Below are the code and all the weights of a small trained network. Each question names an input and a target symbol and asks about switching units off, where a switched-off unit gives its printed mean instead of its output.

import numpy as np


def w(rows, s, z=0):
    codes = np.array(rows[::2]) - 128.0
    scale = np.full(codes.shape[1], s)
    scale[-1] = z or s
    return codes * scale


def f(y):
    return np.maximum(y, 0)


def softmax(a):
    e = np.exp(a - a.max(-1, keepdims=True))
    return e / e.sum(-1, keepdims=True)


def log_softmax(a):
    a = a - a.max(-1, keepdims=True)
    return a - np.log(np.exp(a).sum(-1, keepdims=True))


def net(x, mask):
    ids = ['ΔΘΛΠΨβζημξτ'.index(c) for c in x.split()]
    T = len(ids)
    res = E[ids] + P[:T]
    u = 0
    for l in range(3):
        q, k, v = (res @ M[l].T for M in (Q, K, V))
        z = softmax(np.where(np.tri(T) > 0, q @ k.T / 3**0.5, -1e9)) @ v
        res = res + np.where(mask[u], z, O[l][:, -1]) @ O[l][:, :-1]
        u += 1
        y = f(res @ A[l][:, :-1].T + A[l][:, -1])
        res = res + np.where(mask[u : u + 4], y, B[l][:, -1]) @ B[l][:, :-1]
        u += 4
    return log_softmax(res[-1] @ U[:, :-1].T + U[:, -1])


Q, K, V, O, A, B = {}, {}, {}, {}, {}, {}
E = w([
[121,124,111],'Δ',
[88,93,179],'Θ',
[92,142,164],'Λ',
[125,124,141],'Π',
[145,152,160],'Ψ',
[157,125,124],'β',
[190,248,103],'ζ',
[97,153,201],'η',
[40,53,186],'μ',
[213,119,145],'ξ',
[79,75,3],'τ',
],0.005)
P = w([
[181,36,123],'0',
[118,150,143],'1',
[107,179,164],'2',
[118,185,158],'3',
[98,194,166],'4',
[110,191,170],'5',
[127,175,173],'6',
[138,163,177],'7',
[135,138,152],'8',
[183,112,166],'9',
[204,84,166],'10',
[218,33,159],'11',
[245,8,154],'12',
],0.0015)
Q[0] = w([
[48,119,29],'L0H0',
[26,134,252],'L0H0',
[120,123,61],'L0H0',
],0.011)
K[0] = w([
[162,226,226],'L0H0',
[247,205,1],'L0H0',
[113,155,210],'L0H0',
],0.0098)
V[0] = w([
[150,104,89],'L0H0',
[185,104,135],'L0H0',
[166,147,252],'L0H0',
],0.013)
O[0] = w([
[97,153,85,94],'L0H0',
[101,176,136,143],'L0H0',
[148,167,249,252],'L0H0',
],0.013,0.0014)
A[0] = w([
[34,239,142,99],'L0N0',
[131,128,132,93],'L0N1',
[112,143,199,248],'L0N2',
[2,94,177,59],'L0N3',
],0.0086,0.0015)
B[0] = w([
[140,163,220,154],'L0N0',
[130,107,123,128],'L0N1',
[135,86,227,253],'L0N2',
[50,1,87,164],'L0N3',
],0.0098,0.0036)
Q[1] = w([
[67,125,243],'L1H0',
[127,80,82],'L1H0',
[219,8,254],'L1H0',
],0.0093)
K[1] = w([
[186,65,80],'L1H0',
[154,166,134],'L1H0',
[253,74,174],'L1H0',
],0.013)
V[1] = w([
[53,151,179],'L1H0',
[250,105,137],'L1H0',
[157,119,117],'L1H0',
],0.012)
O[1] = w([
[188,71,47,253],'L1H0',
[6,218,128,196],'L1H0',
[103,149,144,107],'L1H0',
],0.011,0.0034)
A[1] = w([
[111,170,84,208],'L1N0',
[229,247,95,3],'L1N1',
[101,126,63,139],'L1N2',
[190,195,130,220],'L1N3',
],0.013,0.0026)
B[1] = w([
[124,149,68,149],'L1N0',
[250,174,145,154],'L1N1',
[172,138,108,150],'L1N2',
[41,130,144,252],'L1N3',
],0.021,0.002)
Q[2] = w([
[77,254,163],'L2H0',
[138,182,6],'L2H0',
[132,76,191],'L2H0',
],0.006)
K[2] = w([
[6,171,183],'L2H0',
[107,196,2],'L2H0',
[158,92,178],'L2H0',
],0.0073)
V[2] = w([
[254,250,171],'L2H0',
[81,167,147],'L2H0',
[30,84,107],'L2H0',
],0.0071)
O[2] = w([
[255,239,128,3],'L2H0',
[185,58,96,145],'L2H0',
[72,41,128,196],'L2H0',
],0.0066,0.0027)
A[2] = w([
[2,93,105,183],'L2N0',
[146,50,254,162],'L2N1',
[12,227,160,227],'L2N2',
[185,88,88,255],'L2N3',
],0.0093,0.0052)
B[2] = w([
[62,78,54,249],'L2N0',
[166,75,218,254],'L2N1',
[81,250,133,214],'L2N2',
[211,126,39,170],'L2N3',
],0.02,0.0097)
U = w([
[158,136,2,254],'Δ',
[163,29,159,110],'Θ',
[213,127,229,185],'Λ',
[142,138,152,130],'Π',
[14,180,201,165],'Ψ',
[121,133,90,92],'β',
[246,251,184,156],'ζ',
[189,114,242,59],'η',
[122,34,118,15],'μ',
[36,174,118,95],'ξ',
[203,141,1,67],'τ',
],0.003,0.0043)

Each question gives the input, a string of symbols that net reads in full, and the target symbol t.
The units are the heads (3 rows each of Q, K, V and O) and the neurons (one row each of A and B). Each row of codes is followed by its name. A weight is (code - 128) times the scale printed after its matrix; where a second scale follows, it is the last column's (O, A, B and U).
mask holds one flag per unit, layer by layer, with each layer's heads first. A switched-off unit (its flag False) gives its mean, the last column of its rows in O or B, instead of its output. The means were averaged over made-up inputs and are rounded, as every weight is.
A unit's drop is (log p(t) with every unit on - log p(t) with that unit switched off) / (log p(t) with every unit on - log p(t) with every unit switched off).
The circuit of an input: a set's keep is (log p(t) with only the set's units on - log p(t) with every unit switched off) / (log p(t) with every unit on - log p(t) with every unit switched off). Starting from the 12 units with the biggest drops (on a tie, the unit counted first), units are removed one at a time, each time the one whose removal leaves the highest keep (on an exact tie, the one counted first), for as long as the keep stays at least 0.8.
units of the circuit, in order: the units of the circuit, biggest drop first
unit that matters most: the unit with the biggest drop
top k neurons: the k neurons with the biggest drops, biggest first
top k neurons in layer l: the k neurons of layer l with the biggest drops, biggest first
drop when u is switched off: that unit's drop, to one decimal
input Λ Π η Δ ξ ξ β ξ μ Π ξ ζ Ψ, target Ψ: units of the circuit, in order -> [L1H0 L2N2 L2N3]
input ξ β Λ Ψ τ τ β Θ, target Δ: top 2 neurons in layer 2 -> [L2N1 L2N3]
input Λ μ β τ Δ, target Δ: top 2 neurons -> [L2N1 L0N2]
input β Δ ξ, target Ψ: unit that matters most -> L1H0
input η ζ ξ Ψ, target Ψ: top 3 neurons -> [L2N2 L1N3 L0N3]
input Λ β τ τ Π ξ τ Π, target Δ: units of the circuit, in order -> [L0H0 L2N1 L0N2]
input Ψ η Δ τ ξ Δ Δ τ τ Π ξ, target Δ: units of the circuit, in order -> [L0H0 L2N1 L0N2]
input Θ μ μ ξ ξ ξ μ, target Ψ: top 2 neurons -> [L2N2 L2N3]
input Δ μ τ τ, target τ: units of the circuit, in order -> [L2N3 L1N2 L0H0 L0N2]
input τ τ Δ, target Δ: units of the circuit, in order -> [L0H0 L2N1]
input Ψ ξ β, target Ψ: units of the circuit, in order -> [L2N2 L2N3 L1H0]
input μ η Π η ξ Π ξ μ μ Π Δ Π τ, target Δ: units of the circuit, in order -> [L2N1 L0N2 L2N3]
input Π Δ Δ ξ ξ Λ ξ μ β Ψ ζ, target ζ: units of the circuit, in order -> [L1N1 L2N0]
input Δ μ Θ, target Θ: unit that matters most -> L1H0
input Λ ξ ξ, target Ψ: top 2 neurons -> [L2N2 L1N3]
input Π ζ η, target Λ: top 3 neurons in layer 2 -> [L2N0 L2N1 L2N2]
input Ψ Π μ μ Θ, target Θ: top 3 neurons -> [L0N3 L2N1 L2N2]
input Δ β μ, target μ: top 3 neurons -> [L0N3 L2N0 L2N2]
input β ζ β μ ξ η Θ Λ η Λ η, target Λ: top 2 neurons -> [L2N0 L1N3]
input ξ Δ Λ μ μ, target Θ: unit that matters most -> L0H0
input Λ Θ μ μ, target Θ: top 2 neurons -> [L2N1 L0N3]
input μ Θ ξ ξ ξ Δ Λ Λ Ψ Λ ζ, target ζ: drop when L0N3 is switched off -> 0.1
